Each row is followed by its class.
[ -75 -446 -124   63  244  -35   66  246  482  379  -24 -172 -153   40
 -569 -171  674 -365  548 -309 -124  613 -645 -437  247 -232   -8 -661
 -442 -196   22  245 -647  -13 -285  374  -20  123 -112]
vopo
[-286  366  277  358  246  200 -129 -239  -21  211  207  -85  397 -162
 -340 -116  587 -104 -264  -25 -345 -105 -241 -322 -203  214  -87  -78
 -263  282 -104   29 -183 -454  108 -245  357   -8 -155]
dogi
[-305  279  184  410  282  194 -137 -170    9   31  164  -71  412 -112
 -421 -119  630   69 -308    5 -401 -165 -120 -338 -147  115 -178   92
 -153  316   59  -51   58 -471  135 -234  258  -67 -118]
koso
[ -54 -502  -51   64  250   60  -85   94  463  441   72 -120 -250   30
 -436  -43  813 -350  570 -256 -121  644 -721 -323  243 -179  -83 -748
 -410  -91  111  297 -649   -5 -243  248    6  149  -66]
seruf
[ -26  218 -447   23 -117 -234  119  337   53 -330  -56    2 -245  -47
  -46  520  200 -174  158 -449   97  143 -135 -320  577  326   48  239
  -66 -190 -142  -70 -168  596 -453 -323 -194  -21 -477]
koso
[ 295   49  111  235  -21  -56 -105  -15 -157  475  382 -172 -527   75
  151    7  761 -625  -36 -163  110  381 -622  308  173  -53  -54  -56
 -537  167   81   41 -485  344 -320 -533  -46  -47  -92]
zudit
[-145  234 -395  -62 -157 -248  134  214  -38 -395 -105  -33 -232   -4
  -75  516  253 -215   65 -574  122  125 -169 -461  663  412  -43  229
 -105 -157 -104  -20  -99  551 -368 -278 -164   33 -456]
sipi
[ -53 -388  -18   56  113   16  -37  240  583  462  105  -42 -123   53
 -438  -51  764 -313  421 -139 -104  706 -635 -337  317 -134  -23 -721
 -587 -138   78  305 -591   80 -242  275   -4  301   97]
vope
[ -33  367  -34   49   44 -190  350  474  269  -70  162 -264  -43  199
  423  653  -65 -512  291 -225 -150  399  -63 -391  394  253  -40  240
 -381  328  -58  -57  239  714 -136 -557  145 -253 -505]
miga
[  35   93  -10 -158   75 -261  168  177   80  146 -400  -49   77  -56
  -14 -211  -20 -297  280 -249  306  307 -280   71 -433  183   82 -350
  -44 -418 -101  275 -403   23 -384  508 -142 -284 -183]
koso
[ -53  326 -359  -10 -173 -253   78  271   54 -302  -49  -26 -296  -40
   54  498  264 -317  152 -450  115  255 -173 -416  585  354   53  157
 -179 -206 -220  -38 -303  648 -342 -366 -154    9 -554]
miga
[ 319   67  186  155  -50 -122 -109  -53 -194  499  340 -129 -684   22
  225   26  763 -712   23 -224  194  431 -675  358  167  -59   70 -106
 -569  111   40   68 -605  334 -365 -492  -64    2 -109]
seruf
[ 397 -321  154    8  -48  -26 -277  160  218  431  328  -46 -899  154
  114  392  586 -628   88 -379   -7  391 -464  656 -126 -175    0  -24
 -776   37 -234  310 -704  521 -391 -675 -233 -123   97]
ratab
[ -18  269 -423  -27 -101 -225  140  289  111 -313 -115  -90 -257    1
  -68  402  199 -272  188 -494   85  182 -181 -366  568  330   72  245
  -85 -200 -274 -102 -192  557 -383 -262 -131   19 -496]
vopo
[ 239   45   86  169  -16 -107 -144   24 -132  438  377 -127 -580   27
  107  170  762 -678  -24 -248  127  400 -552  322  128    0  -46  -66
 -621  129 -106  139 -626  398 -356 -524  -78  -19 -150]
sipi
[-273 -504   77 -109  111   57 -129  148  208   21 -204  183  -86   97
 -456   88  775   13    8 -241   18  277 -429 -295  244 -306 -248 -519
 -311  104  427  456 -488 -184 -235  381 -506  171  153]
zudit
[-310  296  335  298  257  145  -66 -125   94  144  332  -13  432  -91
 -362  -49  672 -104 -469   42 -327 -145 -131 -320 -209  235 -158  -99
 -327  391   34  -22  -15 -406   66 -258  332  -54  -41]
Nuzop
[-259  381  219  373  239  287 -123 -214   67  117  239 -100  366 -166
 -460 -120  660 -162 -242  -33 -327  -48 -306 -369 -383  193  -38 -118
 -398  263 -282   31 -200 -409   46 -191  279   70 -203]
Nuzop
[  12  342 -328  -22 -124 -260   88  282  -58 -232 -112   -6 -339  -54
    8  449  105 -270  149 -460  115  174 -220 -320  597  344   81  186
  -44 -272 -207 -154 -182  637 -529 -275 -153   37 -414]
zudit
[ -96 -457    0   37  173   35  -34  193  493  468   41 -118 -205   29
 -504 -129  738 -323  564 -246 -119  625 -682 -338  271 -169  -47 -736
 -425 -132   60  262 -661   16 -189  284   75  125  -57]
gunef
[  82  180 -124 -175 -150 -412  164  229  100  164 -348    1  449 -354
 -191 -380 -231 -226  241  -52  427  432 -447 -155 -812  368  352 -612
 -481 -636 -328  236 -208 -194 -604  773 -122 -226 -539]
naz
[-150  471  285  232  377  187 -353 -432  103  298  249  -21    7 -155
 -254 -256  708 -104 -300   34 -222   62 -383 -142 -227  355    1 -257
    6  308 -120  -97 -291 -210   24  -73  386 -139    8]
bafe
[ -61 -404   66   52  188   27 -119  232  533  486   38  -96 -180    7
 -351   -3  727 -322  501  -87 -149  740 -643 -316  324 -173 -101 -730
 -446 -105  125  299 -628   69 -160  196   46  149  -65]
miga
[ -73 -551  -20    8  196   26   -3  285  508  394   80  -95 -267   27
 -462  -23  622 -386  485 -189 -110  666 -637 -325  139 -219   23 -711
 -544 -133   27  373 -596   26 -327  319  -38  178   -6]
Nuzop
[-119 -476  -31   18  205   50  -73  218  480  481   -2 -171 -143   52
 -493  -84  742 -329  485 -259 -189  682 -670 -341  334 -138  -76 -702
 -439 -112   32  316 -568   32 -171  273   32  149  -87]
sipi
[-326  328  213  341  269  124 -122 -180   87   47  192  -65  335 -102
 -400 -117  598  -52 -271  -38 -287 -139 -155 -375 -180  182 -157   -7
 -242  256  -24  -36   52 -416   98 -211  315   46 -153]
ratab
[  99  237 -123 -179 -241 -412  141  204  135  110 -309   71  486 -379
 -219 -430 -246 -291  196   -7  521  494 -416 -112 -737  360  361 -547
 -503 -677 -315  229 -228 -242 -601  779 -104 -212 -432]
vope
[ -76 -455   42   59  237   24  -43  207  457  484    2 -167 -221   38
 -398  -22  686 -358  446 -168 -131  711 -660 -378  304 -185  -28 -710
 -426  -92  110  282 -588   25 -223  168   10  162   -6]
miga
[ -52 -460  -52   47  121   37  -12  254  532  461   83  -87 -122   19
 -460  -67  776 -346  371 -190 -120  668 -661 -320  241 -177  -69 -685
 -557 -168   24  305 -669   32 -231  245  -29  243  -42]
sipi
[-309  231  237  289  297  225 -138 -248   29   58  198 -104  310  -76
 -376  -17  601 -166 -286  -28 -277  -75 -185 -281 -220  210  -83 -117
 -307  338 -140   53 -102 -516   95 -239  285  -57 -186]
ratab
[  18  109   24 -153   89 -244  177  190  122  212 -334  -51  265 -103
  -84 -284   -9 -263  222 -134  271  325 -308   25 -439  204   73 -401
  -91 -453 -131  255 -282  -31 -395  548 -104 -279 -185]
koso
[-288 -471   49 -109   90    4  -74  201  301   16 -152  186  124   79
 -554  -32  805  -13   -6 -244   15  239 -425 -306  234 -357 -285 -462
 -381   78  410  354 -391 -167 -236  337 -510  175   79]
vopo
[-180  610  358  280  392  142 -372 -390   82  535  187  -23  -57 -149
  -61 -236  798 -263 -238  117 -252  281 -455   -2 -265  399   92 -478
 -125  171 -323  -38 -461   -8  -49 -125  423   48  -89]
dogi
[-263 -494   38  -77  144   47  -52  155  333  -11 -191  135  -65  147
 -524   39  847    5   98 -285  -63  282 -387 -281  220 -401 -228 -466
 -409  138  270  414 -504 -148 -207  377 -518  216   89]
vopo
[ -67 -522  -54   -6  189   38  -60  260  620  287   58  -66 -173   75
 -457  -52  707 -306  555 -254  -94  622 -644 -378  347 -180 -138 -604
 -414 -129  162  263 -554   43 -355  295    3  222  -24]
bafe
[ 112  237  -80 -183 -173 -410  184  247  164  117 -319   46  420 -343
 -198 -481 -259 -285  180  -89  433  417 -395  -48 -827  239  350 -576
 -475 -710 -306  242 -213 -154 -482  758 -129 -251 -431]
ratab
[  96   77   25 -259   71 -214   34  159  128  198 -403  -93   17  -60
 -164 -195  159 -344  134 -298  278  423 -349  107 -591  289  142 -527
 -178 -414 -224  328 -516 -148 -380  572 -116 -167 -140]
vope
[ 334 -280  157    7  -50  -35 -196  277  113  385  261  -65 -792  190
  251  285  489 -674   -3 -354  -14  410 -421  765 -152 -132  101  -52
 -674   84 -229  332 -683  495 -362 -556 -306  -99  113]
Nuzop
[-241 -423   92  -50   74    7  -75  205  287   47 -180  190  -22   66
 -447    1  879  -13   76 -213    5  313 -459 -263  209 -406 -270 -446
 -381  127  447  426 -465  -72 -194  354 -533  217  144]
koso
[ 287   88   35  193  -72   -8 -187  -74  -90  431  335 -166 -568   38
   70   -2  818 -674   68 -232  118  388 -655  387  181  -32   68 -101
 -561   89 -164  114 -761  308 -310 -472  -70  -56 -116]
gunef
[  45  216 -119 -201 -151 -327   89  203  124   14 -356   82  467 -373
 -138 -395 -294 -242  181 -109  471  451 -454 -154 -818  359  270 -593
 -448 -651 -250  302 -170 -152 -581  771 -175 -247 -463]
bafe
[-271 -461   49  -85  112   18 -147  196  332    6 -196  184  -51  113
 -411  128  829  -63  158 -285  -37  324 -402 -221  200 -400 -279 -541
 -424  185  295  440 -532 -117 -250  314 -443  237   78]
gunef
[ -78 -457  -25   87  244   30  -97  100  419  546   59 -138 -180   -9
 -401   -6  766 -274  570 -214 -152  671 -785 -347  344 -112 -110 -695
 -414  -31   54  332 -592   74 -239  151   88  122 -122]
naz
[ -98  288 -259   26 -151 -254   37  202  -68 -235  -99   52 -295  -43
  -29  446  254 -196  143 -437  227  225 -267 -394  587  410   15  151
 -118 -279 -105 -101 -195  691 -475 -311 -118   32 -435]
zudit
[  21   95   28 -197  117 -292   84  129   63  219 -483  -82  205 -122
 -107 -325  -18 -263  232 -216  307  373 -357   20 -623  223  169 -535
  -88 -446 -120  318 -314 -233 -372  662 -134 -301 -234]
seruf
[ -80 -454  -26   81  219  -34  -76  262  484  468    7 -214 -290   43
 -489 -150  701 -356  570 -295 -146  646 -650 -284  271 -136  -38 -696
 -400 -150  108  256 -667   57 -231  349  104  173  -72]
dogi
[-312 -473  106 -103   82   18 -139  156  225  -25 -197  170  -67   67
 -478   51  761   62   -4 -309  -21  220 -432 -243  267 -370 -269 -431
 -306  239  520  421 -409 -206 -223  359 -471  220  126]
dogi
[  40  415 -101   40  -11 -213  464  588  260 -108  172 -212   85  138
  345  689 -232 -456  370 -315 -213  393   18 -386  298  169  -44  273
 -434  308 -139  -56  283  646  -88 -499  220 -215 -548]
vope
[  49  355  -98   53   14 -165  426  474  255  -83  275 -168  -27  149
  342  686  -82 -385  258 -202 -141  299  -46 -363  415  165  -69  342
 -336  283  -33  -28  296  699 -225 -588  198 -229 -454]
Nuzop
[ -57 -467  -28   52  224   48   12  194  463  493   57 -167 -230   40
 -435  -95  691 -366  478 -229 -101  633 -724 -371  276 -240   -7 -724
 -482 -162  120  289 -570   51 -258  242   17  226  -26]
ratab
[-290 -454   72  -56  147  -33  -19  258  301  -52 -152  197   64   80
 -578   64  786  -41  112 -275    5  318 -458 -305  152 -342 -303 -535
 -424   93  322  367 -417 -138 -397  457 -562  233   95]
zudit
[-130 -396  -22   43  169  -37  -47  269  509  404   33 -118 -218   63
 -515  -89  756 -366  554 -326 -122  705 -670 -420  317 -161  -34 -677
 -536 -105   88  292 -610  111 -243  342    3  204  -43]
vope
[  49  450  -29   -2   49 -143  459  511  247 -120  189 -271  -37  198
  319  645 -102 -511  392 -326 -185  310  -78 -408  300  138  -17  288
 -439  277  -82    6  351  677  -86 -499  172 -156 -516]
ratab
[  19  413    5   33   44 -151  395  463  280   16  240 -232  -34  172
  305  624    0 -405  298 -191 -113  338 -137 -441  312  200   29  232
 -539  219  -69   17  307  730 -214 -439  153 -161 -481]
ratab
[ -48 -425 -124  116  135    9  -78  149  476  424   91 -122 -159  -10
 -490  -49  723 -357  429 -187 -124  613 -620 -340  281 -132  -90 -636
 -527 -107   49  332 -645  -64 -207  225   34  130  -45]
sipi
[ -74 -436  -54   92  187   17 -119  176  494  449  -49 -145 -205   22
 -515 -162  769 -352  577 -274 -110  693 -710 -335  357 -188  -37 -635
 -456 -183   15  308 -729   43 -169  260   62  103 -112]
vopo
[ 372 -357   93  -31  -94  -37 -227  231  183  373  228  -98 -851  183
  171  256  490 -663   22 -392    9  372 -406  760 -137  -93  123  -75
 -665   63 -287  248 -748  374 -381 -521 -244 -140  112]
gunef
[ -14    4  -17 -212   93 -247  190  209  126   93 -411  -72  154  -83
  -72 -243 -121 -276  221 -250  237  365 -307   92 -591  213  156 -506
 -100 -409 -215  305 -346 -105 -429  652 -143 -289 -237]
Nuzop
[-242 -486   44  -88   95   28 -117  177  223   50 -165   66   -7   70
 -498   37  760   15   41 -231  -35  251 -446 -325  160 -374 -190 -425
 -396  207  470  458 -387 -239 -233  369 -463  167   83]
dogi
[  18 -490   32   68  221   76   27  249  499  513   66 -166 -248  112
 -368  -26  642 -383  447 -173 -139  649 -634 -307  231 -224 -100 -697
 -494  -48  168  268 -562    8 -281  208   51  148   22]
zudit
[ 402 -302   72   22  -72  -35 -188  239  165  438  251 -148 -863  184
  121  281  573 -598   73 -390  -62  411 -443  606  -96 -137  157  -45
 -700    0 -269  319 -764  447 -352 -585 -377 -129   43]
miga
[ 351 -278  129  -61   -7   85 -174  243  193  372  272  -88 -772  215
  219  321  480 -645    4 -350  -22  438 -426  682  -71 -140  137  -75
 -690  124 -323  299 -656  478 -332 -558 -279  -73    6]
vopo
[  86  391  -58   28  -22 -186  433  530  232  -35  148 -340  -60  181
  370  624 -124 -496  341 -301 -154  296  -68 -390  213  180  -13  292
 -466  396   32    7  199  617 -106 -438  175 -274 -545]
dogi
[  27  147  -10 -237   64 -250   69  125   74  161 -421 -104  177  -88
 -134 -280  -73 -289  119 -278  326  363 -328   79 -482  320  198 -483
 -108 -373 -179  224 -379 -167 -472  664  -60 -316 -211]
vope
[-165 -544  -59   39  174   47   -7  251  514  382  -19 -133 -186   82
 -507  -38  632 -364  533 -300 -121  676 -633 -408  245 -195   -7 -679
 -550 -130    4  350 -642   29 -256  319  -47  183  -82]
sipi
[ -73  232 -423  -71 -174 -241  107  284   82 -423   51    7 -218  -56
  -76  467  205 -257   50 -484  160   68 -174 -394  613  287  -23  287
 -121 -172 -126 -140 -108  604 -442 -300 -176   10 -523]
ratab
[-163  390  300  261  370  139 -338 -386   96  378  212  -25 -101  -92
  -96  -60  749 -137 -285  168 -319  126 -272  -90 -157  304   41 -298
  -56  280 -180  -98 -409 -153    7 -200  291  -95   14]
miga
[  25 -403  -65   92  167   55  -80  157  506  517   98  -80 -140  -42
 -406 -128  657 -331  516 -165  -90  698 -776 -353  352 -175  -40 -680
 -473 -193   93  336 -601   23 -319  178   52  160   -7]
bafe
[ 397 -245   90   57  -63  -40 -258  134   90  452  321  -53 -787   98
  212  214  580 -606  -23 -308   19  378 -525  715 -158  -96  105    1
 -633  -11 -250  299 -698  488 -450 -593 -232  -83  131]
Nuzop
[   1  449  104    5   98 -163  324  511  174  101  183 -247    6  131
  390  646 -122 -615  337 -284 -123  490 -164 -362  223  227  -10   37
 -580  231 -287  -36  151  856 -216 -450  282 -122 -550]
naz
[  68  206 -117 -222 -134 -430  107  324  120  130 -383  -16  411 -320
 -206 -451 -250 -246  226  -76  421  444 -375  -89 -869  339  394 -554
 -396 -756 -250  283 -232 -103 -545  875 -162 -284 -440]
dogi
[-247 -420   29 -170   82  -26 -133  158  252   86 -182  199   14   34
 -395   41  837  -22   47 -253   13  317 -517 -242  247 -246 -189 -596
 -336  108  255  421 -502  -92 -286  364 -493  283   12]
naz
[-303  319  250  262  223  191 -159 -149   85  102  205  -47  401 -119
 -473 -109  672  -53 -285  -85 -339  -96 -263 -368 -225  206  -72 -155
 -371  320 -135  -10 -151 -415   39  -86  234   26 -233]
naz
[-221 -487   64  -80   38   11  -48  226  325   21 -170  206   -6   72
 -482   90  758   30   75 -281  -31  223 -434 -311  149 -448 -185 -434
 -461  134  451  437 -481 -236 -253  363 -608  198  134]
seruf
[  64    8   -7 -194   35 -198  116  192   78  231 -359 -145  234  -85
  -91 -185  -89 -242  176 -176  262  310 -279   42 -567  205  161 -409
 -209 -439 -164  351 -420 -133 -385  547  -98 -340 -252]
dogi
[ 250   67  226  148    8  -81 -148   97  -17  470  427 -126 -596   74
  223  152  737 -756  -75 -181   87  480 -583  399  175  -45   -7 -114
 -623  206  -50   84 -594  466 -347 -612 -100  -17  -68]
miga
[ -54 -550  -61   30  145   26   -5  227  462  319  -39  -87 -271   54
 -514  -58  589 -358  474 -276  -49  612 -633 -358  219 -198  -28 -697
 -469 -109  129  313 -609 -100 -315  307  -69  150   -4]
zudit
[   3   17   44 -188   61 -178  124  162   30  177 -471 -101  221  -55
  -90 -244  -59 -256  236 -205  295  344 -326   94 -573  151  154 -460
 -150 -465 -190  333 -436 -176 -357  602 -152 -289 -162]
gunef
[ 340    5  109  148   15  -78  -61  -55   -3  433  420 -243 -608  110
  128   57  852 -693   20 -295   87  372 -614  379  153  -57  -60  -33
 -554  262  -36   56 -536  353 -289 -573   46 -107 -172]
ratab
[-286  359  153  323  182  203  -73 -183  -13  193  244 -105  373  -81
 -406  -98  630  -96 -322    0 -328 -149 -123 -392 -163  258  -34  -71
 -327  239 -153   54 -163 -435  201 -215  208  -28 -191]
sipi
[ 149  187 -154 -197 -188 -357   97  230  150  120 -269   29  469 -340
 -237 -319 -237 -246  225  -19  409  389 -312  -62 -754  324  332 -583
 -499 -747 -387  242 -295 -106 -611  739  -96 -226 -453]
dogi
[ 371 -277  134   23   -7  -67 -243  256  135  457  198 -157 -856  224
  288  354  514 -668   25 -360  -63  421 -356  694 -135 -104  111    3
 -642   60 -264  359 -731  478 -291 -677 -318 -160  111]
miga
[-117  154 -373   -3 -173 -311  182  281  104 -361  -48   66 -293  -28
    9  502  140 -140   79 -421  187  133 -157 -369  604  295   46  258
 -149 -208  -79 -120  -97  569 -548 -310 -205   38 -465]
ratab
[ -35  243 -321  -55 -120 -154  109  279  120 -198  -77  -17 -264  -36
   -9  533  250 -257  152 -384  154  307 -288 -428  538  335   22  133
 -225 -237 -250  -74 -180  691 -477 -365 -155   83 -532]
vopo
[-307  337  252  345  249  182 -218 -229   59  164  239  -85  281  -80
 -408  -41  818 -104 -264  -19 -309 -103 -224 -369 -134  262 -149  -63
 -332  251  -76   -5 -218 -324   -8 -232  308   73 -153]
dogi
[  39  363   17   -4   87 -146  334  602  308   14  156 -251   13  195
  367  653  -71 -572  367 -275 -167  409  -84 -328  309  191   -4  241
 -465  235 -176  -53  155  784 -145 -509  237 -186 -515]
vopo
[ -34 -391   -6    6  137   97  -32  220  522  441    0 -110 -129    3
 -508 -164  649 -318  635 -245 -123  662 -729 -433  344 -207  -46 -678
 -426 -213   34  297 -608   51 -192  281   -1  228  -74]
bafe
[ 375 -367   43   76 -116  -66 -288  146   67  500  261 -109 -782  122
  185  298  575 -610   28 -338    1  401 -480  663 -148  -55  106   12
 -741   19 -208  355 -772  380 -331 -622 -254 -185   56]
sipi
